Here is a tiny trained network, its code and every weight. The questions are about switching its units off for an input and a class, where a switched-off unit gives its printed mean instead of its output.

import numpy as np


def w(rows, s, z=0):
    codes = np.array(rows[::2]) - 128.0
    scale = np.full(codes.shape[1], s)
    scale[-1] = z or s
    return codes * scale


def norm(h):
    return h / np.sqrt((h * h).mean(-1, keepdims=True) + 1e-5)


def f(y):
    return np.maximum(y, 0)


def log_softmax(a):
    a = a - a.max(-1, keepdims=True)
    return a - np.log(np.exp(a).sum(-1, keepdims=True))


def net(x, mask):
    res = np.array(x, float).reshape(1, 7) / 4 @ E
    u = 0
    for l in range(2):
        y = f(norm(res) @ A[l][:, :-1].T + A[l][:, -1])
        res = res + np.where(mask[u : u + 10], y, B[l][:, -1]) @ B[l][:, :-1]
        u += 10
    return log_softmax(norm(res)[-1] @ U[:, :-1].T + U[:, -1])


A, B = {}, {}
E = w([
[150,135,13,122,161,101,108,92,133,115],'x0',
[128,143,128,127,125,132,132,117,140,124],'x1',
[102,67,121,50,120,155,184,54,91,89],'x2',
[129,124,125,135,95,119,129,115,122,126],'x3',
[141,108,161,255,173,163,91,47,101,81],'x4',
[228,88,156,110,97,114,131,163,212,33],'x5',
[127,141,126,128,123,132,132,122,136,123],'x6',
],0.0076)
A[0] = w([
[131,64,133,82,138,161,151,79,137,56,76],'L0N1',
[125,126,251,119,101,172,140,154,116,103,67],'L0N2',
[168,122,21,119,158,77,66,116,132,80,1],'L0N3',
[205,178,144,170,113,97,84,150,160,156,44],'L0N4',
[99,109,75,187,145,104,128,179,168,114,44],'L0N5',
[190,115,102,118,147,145,96,112,129,136,70],'L0N6',
[216,101,171,212,177,179,107,54,109,53,57],'L0N7',
[132,89,56,112,167,97,117,73,159,117,1],'L0N8',
[209,68,148,144,129,81,157,153,199,65,14],'L0N9',
[98,100,116,122,121,160,133,129,134,105,11],'L0N10',
],0.011,0.0033)
B[0] = w([
[128,145,159,92,90,164,36,203,90,133,206],'L0N1',
[207,255,141,181,122,96,211,143,102,121,206],'L0N2',
[154,202,176,173,86,113,193,176,118,127,202],'L0N3',
[104,158,176,65,127,134,69,171,79,88,194],'L0N4',
[163,158,188,114,92,142,99,108,95,177,159],'L0N5',
[118,140,86,138,136,150,185,119,96,109,155],'L0N6',
[129,81,130,120,169,56,115,76,156,170,255],'L0N7',
[196,220,190,146,138,127,184,135,91,152,174],'L0N8',
[28,88,66,141,133,200,165,152,151,90,236],'L0N9',
[173,150,152,109,63,149,99,68,74,135,135],'L0N10',
],0.0094,0.0099)
A[1] = w([
[129,117,117,100,206,75,97,94,155,130,43],'L1N1',
[166,102,159,25,102,199,156,67,69,145,94],'L1N2',
[103,98,98,62,122,120,174,177,145,128,115],'L1N3',
[110,140,134,148,170,135,81,189,171,76,151],'L1N4',
[156,123,100,47,121,46,136,138,172,161,4],'L1N5',
[108,159,163,93,92,129,183,173,132,170,132],'L1N6',
[145,148,138,56,85,105,151,229,198,117,156],'L1N7',
[41,165,89,186,136,178,142,104,94,239,115],'L1N8',
[129,164,164,86,131,152,2,136,95,115,28],'L1N9',
[124,73,158,191,111,131,216,167,136,98,169],'L1N10',
],0.0084,0.0037)
B[1] = w([
[162,89,102,110,108,122,124,163,174,153,147],'L1N1',
[135,154,144,150,129,123,12,203,108,117,168],'L1N2',
[105,112,152,218,142,94,140,108,170,131,178],'L1N3',
[144,97,96,73,78,172,91,128,104,144,180],'L1N4',
[140,93,141,161,129,1,113,116,143,126,142],'L1N5',
[171,103,107,154,167,105,134,83,133,142,237],'L1N6',
[118,81,145,150,170,111,94,39,108,153,254],'L1N7',
[121,94,94,73,87,208,178,159,187,33,199],'L1N8',
[144,110,155,120,86,121,52,148,108,114,161],'L1N9',
[102,164,71,76,120,137,164,137,139,148,190],'L1N10',
],0.0099,0.0093)
U = w([
[192,229,133,152,138,116,253,129,77,152,229],'0',
[131,137,145,98,100,140,25,165,78,135,245],'1',
[70,82,61,112,113,222,191,132,203,91,92],'2',
[129,56,120,167,194,40,140,29,174,179,1],'3',
],0.014,0.00026)

Each question gives the input, the list of numbers given to net, and the class t.
The units are the neurons (one row each of A and B). Each row of codes is followed by its name. A weight is (code - 128) times the scale printed after its matrix; where a second scale follows, it is the last column's (A, B and U).
mask holds one flag per neuron, layer by layer. A switched-off neuron (its flag False) gives its mean, the last column of its row in B, instead of its output. The means were averaged over made-up inputs and are rounded, as every weight is.
A unit's drop is (log p(t) with every unit on - log p(t) with that unit switched off) / (log p(t) with every unit on - log p(t) with every unit switched off).
The circuit of an input: a set's keep is (log p(t) with only the set's units on - log p(t) with every unit switched off) / (log p(t) with every unit on - log p(t) with every unit switched off). Starting from the 12 units with the biggest drops (on a tie, the unit counted first), units are removed one at a time, each time the one whose removal leaves the highest keep (on an exact tie, the one counted first), for as long as the keep stays at least 0.8.
units of the circuit, in order: the units of the circuit, biggest drop first
top k neurons: the k neurons with the biggest drops, biggest first
k most important neurons of layer l: the k neurons of layer l with the biggest drops, biggest first
input [1,7,-6,2,-6,-8,7], class 2: units of the circuit, in order : L1N8
input [1,3,5,3,-7,1,-5], class 3: top 4 neurons : L0N4, L1N7, L1N3, L1N5
input [-3,-7,3,4,-6,5,1], class 3: top 2 neurons : L1N7, L1N8
input [6,-8,-3,2,3,5,-1], class 0: top 2 neurons : L0N3, L0N8
input [-8,-7,5,3,-8,7,4], class 0: top 3 neurons : L0N2, L0N7, L1N8
input [7,-1,1,-5,7,-3,7], class 0: top 4 neurons : L0N8, L0N3, L1N7, L1N6
input [-6,8,3,-7,-7,1,-7], class 3: 2 most important neurons of layer 1 : L1N7, L1N6
input [6,-2,1,-4,-1,6,4], class 0: top 3 neurons : L0N3, L0N8, L1N8
input [8,-5,-6,-3,0,-5,4], class 0: top 2 neurons : L0N3, L0N1
input [6,-8,-2,-6,-3,-8,7], class 2: top 2 neurons : L1N8, L0N2
input [5,1,6,-4,6,4,6], class 1: 4 most important neurons of layer 0 : L0N1, L0N2, L0N10, L0N8
input [2,-3,-7,7,-5,8,0], class 2: top 2 neurons : L0N9, L0N1
input [7,5,-8,8,6,8,-1], class 1: 3 most important neurons of layer 1 : L1N8, L1N4, L1N6
input [3,5,4,6,3,4,7], class 1: 2 most important neurons of layer 0 : L0N1, L0N2
input [4,-7,-1,4,-4,6,-8], class 2: 2 most important neurons of layer 0 : L0N9, L0N2
input [8,-4,4,-4,5,8,-7], class 0: units of the circuit, in order : L0N3
input [-1,-3,5,0,-7,-6,7], class 3: top 3 neurons : L0N9, L1N5, L1N3
input [-2,-7,8,-5,8,-5,6], class 1: top 2 neurons : L0N1, L0N9
input [7,-7,-6,-4,1,0,2], class 0: 2 most important neurons of layer 0 : L0N3, L0N1
input [-2,-4,7,8,-6,-5,1], class 1: units of the circuit, in order : L1N2
input [7,-4,-2,-7,7,-8,6], class 2: top 3 neurons : L1N8, L0N2, L1N7
input [7,3,2,2,6,1,4], class 0: top 3 neurons : L0N3, L0N8, L1N7
input [6,5,-7,1,6,2,8], class 1: 3 most important neurons of layer 0 : L0N4, L0N2, L0N5
input [4,-7,0,8,1,4,-2], class 0: 3 most important neurons of layer 0 : L0N3, L0N8, L0N5
input [-2,-6,-2,-5,2,-3,-6], class 2: top 3 neurons : L1N8, L0N1, L0N4
input [1,0,6,1,-8,4,-6], class 3: 2 most important neurons of layer 0 : L0N4, L0N5
input [-1,7,-3,-7,0,6,-7], class 2: most important neuron of layer 0 : L0N9
input [0,5,6,-2,-5,-1,-3], class 1: 2 most important neurons of layer 0 : L0N1, L0N7
